Each row is shifted at random along 6 fixed directions that mean nothing.
Known rows, with every step that occurs
u-k-x-h: [ 128 -185  -46   94  100  -73  138 -123   97 -113  131  107   80  140
    1   50 -156   -4  233   64  -21 -172 -109 -330   73 -116   -5  117
  -74 -123  227 -206   22  236 -141   14  -97   27  175   42  -18   36
  280   38   79  236 -101]
f-h-e-w-k-x-u-g-d: [  17   -2  -77   67   37  -46   81  -15  -17   51  -48   25    8  -75
  230  242 -166   -1  -52   97  -25   59 -210  116   63   68  188    0
  -49  -16  -24  -62  251  -59  -94   53 -110   79  117  -67   46  -44
  172   -7  121 -127  -47]
g-d-w-e-h-k: [  11  105  134   92   26 -192  212  -50   22  130  197  217   17  131
  206  -60 -167  -83  -59  -20  -95    4   19  -80   32  -24  125  120
 -130  186   56 -103  256  -47 -342   10 -147   62  311 -242   83  -31
  -38 -105  -85  -60    1]
f-h-k-g: [  -8  -10  -24   65   23   -9  -35  -29   80   18   11  -98  -19  -62
   72  140  -82  110   32   63   55  117  -94    7   98  115  -52 -113
   31 -142   -3 -198  167    5  -59   50  -95   -1   71  -47    2  -63
  -10   23  168 -121 -170]
p-g-u-d-h-w: [ -48   23  115  118   89   57  330   78  -97  106 -130  127   46  138
  250 -169 -352   34  -22 -215    6   -1  -80  150 -107   32  -15   80
  -55   27  111 -119  246  -57 -175 -127  113  -86   59 -134  262   90
  100   67   59 -199  161]
p-e-f-h-k-g-u-d: [-243  394 -210 -169   30  -58   -8  -17 -162 -110 -234  -48  185  398
  307  -10 -281  234 -116  245  -15  295  -21  -90   21 -150   85  273
  -29  216  -19 -135  324 -201 -407  388  -71   75  -10 -246  165   74
  -72    1  -71   70   44]
f-h-e-w-k-u-d-p-g: [ -93  213 -119  -75   60  169 -118  -87  -34 -117 -159 -106 -100  164
   47  218  -22  162   73  231  140  230 -138  159  210  -25   77  -50
  128  -79 -168 -120  171   22  -40  263 -218  160  -61 -154  -45  -45
   14   23  243  -65 -261]
d-g-k-e-f-x-h: [ -41  213    5   44   50  174  139  302 -287  164 -246  -70 -193   85
   88  -74 -361  216   57  -30  120  281 -214  271   16   34  168  162
   96  -37 -176    9   13 -156  187  -17  -37   -6  -76 -183  -20  250
  142  353  222 -318 -288]
x-k-g-u-d-w-h: [ 114  -69  101  150   87 -109   92  -74 -129   38   55   14    2 -249
  155  201 -226    2  106  -54   21 -163   31  121  -27 -179   64  135
 -280  -58  230 -245   41 -150  -16   53  -20  -52   31  -13 -125   18
    7  -97   35  -79   27]
g-u-k-x-f: [   4    8 -137  -22  -61 -211  -57  -30   40  -53 -143  162  223  -38
  256  139   83 -170 -226  113 -301 -120  -89  -98  -64  -97    6  149
 -168  101  137  -31  278    5 -176  318 -158  202   39  -74  149  -70
  203 -292 -188   93  108]
f-x-k-u-d-p-g: [  98  -71   22   33   23    1  -67 -214  134   -7    4  -30   37  -32
   39  366  -12  -49  192  220  100  -20  -11  -12  113 -125  -92  -94
 -186 -265   48 -255  -18   56  -73   26 -206   20   38   -1 -190 -158
  -44 -162  132 -118  -90]
u-d-g-k-x-f-h-e-w: [  65  218  -68  -94  -31  -83  217 -198  -56   37 -132 -137  101   89
  205   76 -304  122  171   76  152 -233   11   85   76  -46   79  145
 -138    7  211 -119   17  -87  -65  208 -197 -115    0  -93   70   90
   47   30  142 -102 -125]
x-u-d-p-w-e: [  11  -15   13   39  147 -105  109 -208 -125   10  -49  -72  167 -109
  226  253  -46  -65   16  -21  -16 -274  127  213 -107 -200  117  177
 -339    0  216  -69   18 -149 -125 -126  146  -16  -25  -60   -6   96
    3 -151   46 -116  172]
h-w-e-f-x-k-g-d: [ 207  -66  225  227   17   79 -149 -245  241  216  233  106   21 -126
  191  239  -11 -165 -135   74 -219 -114   16   16  154 -258   38  -49
 -268 -211  123 -139  331 -148 -294  -97 -141  196  366 -201 -222 -227
  -82 -274   71 -152 -109]
x-u-g-k-e-f-h-w: [  10  141   -1  -42  161  190  -53 -121 -167   45  -76 -220  -86 -138
  149  180 -368  257  137   43  172  228   34   71   32 -119  185  241
  -20  -24   94 -229  141 -166 -249  -47   32  161  308 -131 -156   67
  -11  231  212   42   46]
w-k-x-f: [  86  -76  111  199  162  149  -32  125  -98   28  133   51 -100  -65
  -50  177   23  -17   46   65   11   36  -88  146  -45 -216   92   85
 -142 -174  -46  -37   84  -50  102  -70   20   91   93  -73 -265   50
  112  -22   54   20 -180]
f-h-k-u-g-d-w: [-156  133 -195 -156    3  194 -206  -20  -32 -175 -242 -135 -182  112
 -118  203  149  209  136  216  100  354 -256  119  137  111   12  -47
  233 -141 -244 -129   94  104  143  439 -328  252 -185  -41 -127   39
   94   87  170   42 -320]
x-k-u-g-d-h: [  64  -34   47  145  115  137  -10   16 -262  146  -62  -49 -120 -247
   73  167 -268   73  115 -133  109   54  -58  300  -64  -88   68  167
 -153 -183  124 -132   23 -192  109 -115   72    0   34  -34 -171   90
   62  127  139 -128   21]
d-h-e-f: [-112   52 -163   12   27   21   31  192  -65  -13 -214  118  -94  242
  111 -101  -74   57  -92   59 -169  106 -286  134   33   29  123   78
   99  -30 -156  115  102   68  120  104 -127  176 -155 -152  102  114
  241   93  153 -133 -256]
u-d-p-w: [  50   51   24  -28   -2   60   36 -237  174 -109  -53  152   97  415
   27   30  213  -93   59  223 -159 -221  -90 -187   89 -242 -126    7
 -136  -57   21 -108   87  194 -242  135 -222    2   -8  -93   46   -9
   78 -257    7   84 -178]
g-k-u-d-w-e-f: [  72 -238  -42   72    3 -182  377   85  122  -53  -36  189  -51  133
   63  -10 -132   50  249  -72 -118 -167 -232 -151  -58   31  171   75
  -21 -104  110 -144  -15  220  133   83  -55   -5  -13  143  118  212
  327   76   36   36  -66]
d-p-e-h: [  81 -147  -27   83   21  -71  164   29  234  -85 -113  273   49  281
  137  -11   61  -90  -19   85 -219 -138 -176  -17   16 -107  -79 -112
 -111 -215  -16  -27  -23  187   21  -50  -42  -14 -161  -59   94   41
  120 -134  121 -208 -191]
p-e-h-w: [  85 -128  -83  108   -6  -50   22  -99  139  -20 -176   97  169   68
  260  113  -34  -65 -234  -13 -260 -177  -52  192   -2 -147 -103  -66
 -229 -171  133  -38  189 -137    6  114   83   52 -198  -71   84  -46
    2 -244   -2 -226   74]
x-k-u-d-h: [ -25  -33   53  171  214   47   48    5 -176   89   90   99  -44   41
  101   60 -265   64  135  -86   14  134  -85  -64  -22 -130  105  261
 -137  -27   98 -185  126  -63 -185 -147   29    9  208 -120  -57  111
  153  147  102   55   54]
h-w-k-u: [ 213 -300   47  236  118 -256  380  -78  154   30  258  109  159 -130
  221   56 -265  -37   93 -326 -117 -477   84   -9  -40   84   36   57
 -174 -166  373  -80  110   64  -12 -244  151   18   51  -16   49  100
  112  -49  113 -165   50]
e-w-h-k: [  53   66   21  150   91 -153  184  -64   20   86  261   14  181   95
  267 -103 -177  -60  -91  -83 -129 -139   52 -209  127    3  222  154
  -95  188  152   -9  270 -129 -284  -79   52   18  211 -210  110  -23
   31    8   48   88   13]
p-w-k-g-u-d-h-e-f-x: [ 128  -27  189  227  175  163  246  -41  -12   -5  151   72 -187  364
   62    3 -348  173  299  127   98   67  -23  -36  156 -194   13    4
  -35 -116   32 -379  186  159 -221 -131  -51   43  272 -218  -90   33
   -4   18  178  -80 -166]
h-k-e-f-x-u-d-p: [  33   22  -38   54   75  -51  -76 -149  162   37   14 -104  120   86
  238  132 -212   96   51  108  -51  -35  -35 -159   87  -60    3  145
 -128 -244  173 -140  126   20 -219  -22  -68  120  170 -155  -98   31
    8   23  196  -37 -189]
h-e-f-x-u-k-g-d-p-w: [  72  -19   88  165   27  130    0  -61  164  158    2  103  -64  147
  291  125 -291    5  -56  129 -135  107 -162   -1  133 -115   51   72
  -99 -204   -2 -109  236   11 -309 -217  -77  128  386 -200  -82  -78
   51    9  151 -174  -77]
p-e-f-h-w-k-g-u: [-110  136 -278 -176  -82 -196  -62  -30   65 -300 -312  101  212  310
  221  169   80   78 -137  341 -248   28 -111  -54   43 -204   34   88
  -99   93  -30  -75  218  -37 -108  632 -234  199 -335  -97   72  -11
   37 -268 -114   39 -129]
f-h-e-w-k-u-d: [  -3 -143 -254  -53   20 -328  369  -62   99 -229  -43   57   87  119
  155  134 -202   98  279   49   56 -198 -175 -108   78  213  217  -22
   51    5  125  -94  -35  217   91  210 -144  -26 -184  135  173  114
  280   84  172  -10  -84]
w-k-g-u: [ -24  138   30   74  113   71 -117  245 -235  -96  -38   40  -45   -8
    7   80   53   62  -95   91  -58  101  -93  146  -40 -160  112  168
  -17   18 -148  -67  259  -67   50  230  -21  187 -102 -161  -66   61
   84  -69  -37   51 -194]
k-u-g-d: [ -26  210  -31 -128   45   60 -151  -49  -90  -62   19   44   50  145
   20    5 -192  203  140  154   94  197   63 -196   42  -58   96  216
   11  -19   54 -217  168   70 -249  189 -149  157  188 -154   12  -19
   15  102    1  173 -100]
p-w-h-e-f: [ -73   49 -113   33    7  203   15   59 -287  -78 -293 -162  -72   52
   61  134   98   78 -103  -11  -19  -60  -27  579  -38 -107   32   -3
  -47  -90  -39  103   44 -254  337  204  136   85 -466  -29 -115  128
  -40 -100   11 -216  -72]
e-h-w-k-u-d: [ 287  -78   28  175   82  137  -62 -246   17   33  -15 -303  -41 -327
   85  259 -136   52   64 -231  105 -326  151  554   67  -93   19  -71
 -198 -397  253  -96   24 -255  330  -41  187  120  -83 -115 -215   -7
  -87  -74  295 -233  -46]
x-f-h-w-k-g-u-d: [  27   26  -24  -55   33    8  -23 -234   77 -127    5   24    5  -69
   93  287   -5   66  166  185   38  -47   45   53   69 -198   65   62
 -185  -34  119 -211   58  -64 -134  246 -250  118   99  -62 -203  -65
    1 -112  101   37 -101]
w-e-h-k-u-g-d: [  -1  114  -63  -34  151 -146   48  -68  -82 -148  119    7   83  114
  118  -14 -200  131  167   88   94  -17  113 -104   66  -71  253  169
  -41    0  220 -188  152    9 -165  207  -47  143   48 -126   25   45
    2   76  124  132 -139]
h-k-g-d-w: [  57 -101   81  125    1 -117  138   17  157   67  101   67   46   34
  173  -51 -241   72   53  -91 -105 -127  -79 -119   32  123  -60  109
  -84 -178  162 -154  142   86 -101  -32  -80   -5  117  -86    7   40
   34   46   57  -79 -162]
p-w-h-e-f-x-u: [ -19   -2  186  209  228  276  119  -23  -86   49  186   62 -200  314
   74    6 -235  146  145   88   87  314   10  -14  110 -188   80    8
    8  -17  -54 -278  231    0 -349 -232   51  105  370 -232 -130   -4
  -61   90  137  -34   -5]
p-g-k-u-d-h: [ -16   91  -49  -40  -51 -136  189   16 -104  -11 -252  -64  179   11
  209   18 -222  117  -27  -88   47 -177  108  215  -81   -7 -117   84
 -148  -25  231 -158  142 -132    7  193   54 -109 -218  -59  208   11
  -85  -84   -6 -207    2]
e-f-h-k-x-u-g-d-p-w: [  95   74  123  129    3  186 -162 -161  232  152   50    3  -77  152
  182  154  -87    3  -48  233 -142  274 -128 -114  181 -184   41   -5
 -118 -118  -54 -180  289  -66 -386 -108 -174  139  506 -280 -169 -156
  -36  -45  167  -31 -188]
g-d-h-w-k-e-f-x-u: [  26   75   39    7   50  -71  177   17  -27    2   25  152 -104  190
   95   32 -203  103  212   61   52   65 -113   33  -11  -10  145  104
  -36  -19  -52 -172  134   60 -127  111 -257  228  187 -258  -61   52
  145   37  101  -46 -204]

Rows
[ 146   -5   46    4   54 -113  316 -106   56  -48   47  -55  -85  144
  105   86 -385  256  432  105  230  -69   69 -142   41 -112   71   28
  -54 -138  213 -403  -42  111 -145   49  -87    5  238  -48  -71   87
  -12   81  190  -22 -159] -> g-k-e-f-x-u-d-p-w-h
[ -81  -57 -140   59  -17 -129  308  281  -56  112 -126  178   57   61
  304    3 -237   17 -134  -64 -226   55 -307  -34 -102  154  200  247
  -44   75   -5   88  246 -103  -44   41  -18   14   77  -32  161  150
  341  145  -65  -60    9] -> g-k-x-f-h-e-w
[  35  172   56  179  172  208   74   74 -329  272  -11 -145   59 -233
  284  139 -239   -2 -277 -292  -37 -112   -2  535 -128  -25  106  294
 -165 -123   60  153  368 -421  -36 -248  244  152   59 -299  -94  161
   30   16   80 -292   36] -> h-w-k-x-u-g-d-p
[ 123 -136   24  162    6  264  -66   64  106   52 -135  112 -190    1
   76  139   20  -57  -41   29 -171  -68 -361  276  110  -40  104  -37
   23 -357 -119   90  103  103  250  -17  -89  197  -71  -21 -137   31
  242    9  209 -145 -255] -> h-e-w-k-u-g-d-p
[ -15  102   -1  -68   45  -22  247  -58  -70 -157 -183  -32   -2  170
  130  -45 -311  166  238   -1  202  -84   33  144   28  -25    5   44
   15    5  161 -219   47   77  -27  232  -78    1 -127  -76  109   49
  -13   34  143  -41  -26] -> p-g-u-d-h-e-w-k
[   5  198  -77 -119  -11  163  193 -109 -160  -50 -341 -264  -53   90
   25   93 -167  193  267    5  318 -160  -60  396  -38  -67   14   21
  -23 -234   53  -52 -179  -99  257  128   17 -149 -290   31  -35  220
   22   96  236 -177 -180] -> u-d-p-g-k-e-f-h
[  40  -90  112  222   61  206  223  159 -196  171 -294  -18  -40 -148
  174   51 -183  -38 -104 -279    9 -130 -191  635 -198   -2  -36  -37
 -142 -262   46   11  165 -196  311 -117  224  -66 -238  -30   92  138
  161  -36   99 -405   73] -> p-g-u-d-h-w-k-x
[ -34   41 -116  -38   93   25   41  -18  -64   10  -96  -42   30   77
  144  199 -182   63  127  204   46  151 -207  -44   59   54  207  140
  -25  -74 -104 -105  110   33 -100   39 -174  172   59  -96  -56   34
  215  117  144  -30  -86] -> f-x-u-g-d-h-k-e-w
[-104 -114  155  160   88   -6  432  185   62   32   36  401  -37  412
  172 -187 -282  -25   96  -37 -127  194 -297 -187  -13   11  144  148
  -40   90  -70  -99  185  107 -275 -134  -87  -67  163  -98  111  107
  230  181   17  -49  -54] -> p-g-d-w-e-f-x-h-k
[-152  122 -267 -147  110 -137  135   27 -243 -188  -51 -133   74   44
  116  218 -304  166  209   99  208   59   -3   91   51  113  264  247
   16   63   -4  -48  -24  -60   33  188  -63  143 -181  -45  -54  123
   96  190  129    0  -36] -> f-x-h-e-w-k-u
[  51 -119   79  143  262   83   59 -109  -74   -2   33   26  -60   -3
   66  174 -135   69  197  -21   28  -50  -96   78  -51 -199  146  150
 -166 -142   76 -208   75   48  -86 -132   19  146  155 -111 -104  136
  222   48  207   14  -17] -> x-u-d-h-w-k-e
[ -28   49 -115  -27   40  135  -50  -30  -19  -14 -144 -168  -98   15
  151  153 -329  185  112  101  106  131 -122  136  106   -3  158  135
   63 -208   -4  -27   -4  -29   22   -1  -28  146   68  -34 -156   61
   68  217  219  -57  -73] -> h-e-f-x-u-k-g
[  84 -130   -5   27    2 -195  334   54  -38  -29  -50  135  -54  -20
   77   62 -136   32  232 -137   32 -258 -115  259 -151  120   85   38
 -110 -128   94  -76  -26   74  211  103 -145  114 -102  -71  -11  137
  223  -16   68 -150 -133] -> g-d-h-w-k-x-u
[ -60  175   10   -2   87  193   45   39  -12  -29 -176   84  -37  275
  161    2 -163   74   24   88  -12  173 -129   69   87 -115    0  117
   26 -121  -91  -74  136   33 -177  -16  -99  152   26 -265  -24   61
   65   75  216 -160 -239] -> d-p-g-u-k-e-f-x-h-w
[ 125   69  156  215  168  408   46  -32  -97  252  -80 -167 -212  -72
  121  188 -266   91   30  -40  174  112  -71  531   10 -208   -4  -72
 -103 -430  -66  -72   33 -193   77 -428  205   -4  132 -190 -232  109
  -92   71  356 -438 -130] -> d-p-e-f-h-w-k-x-u-g
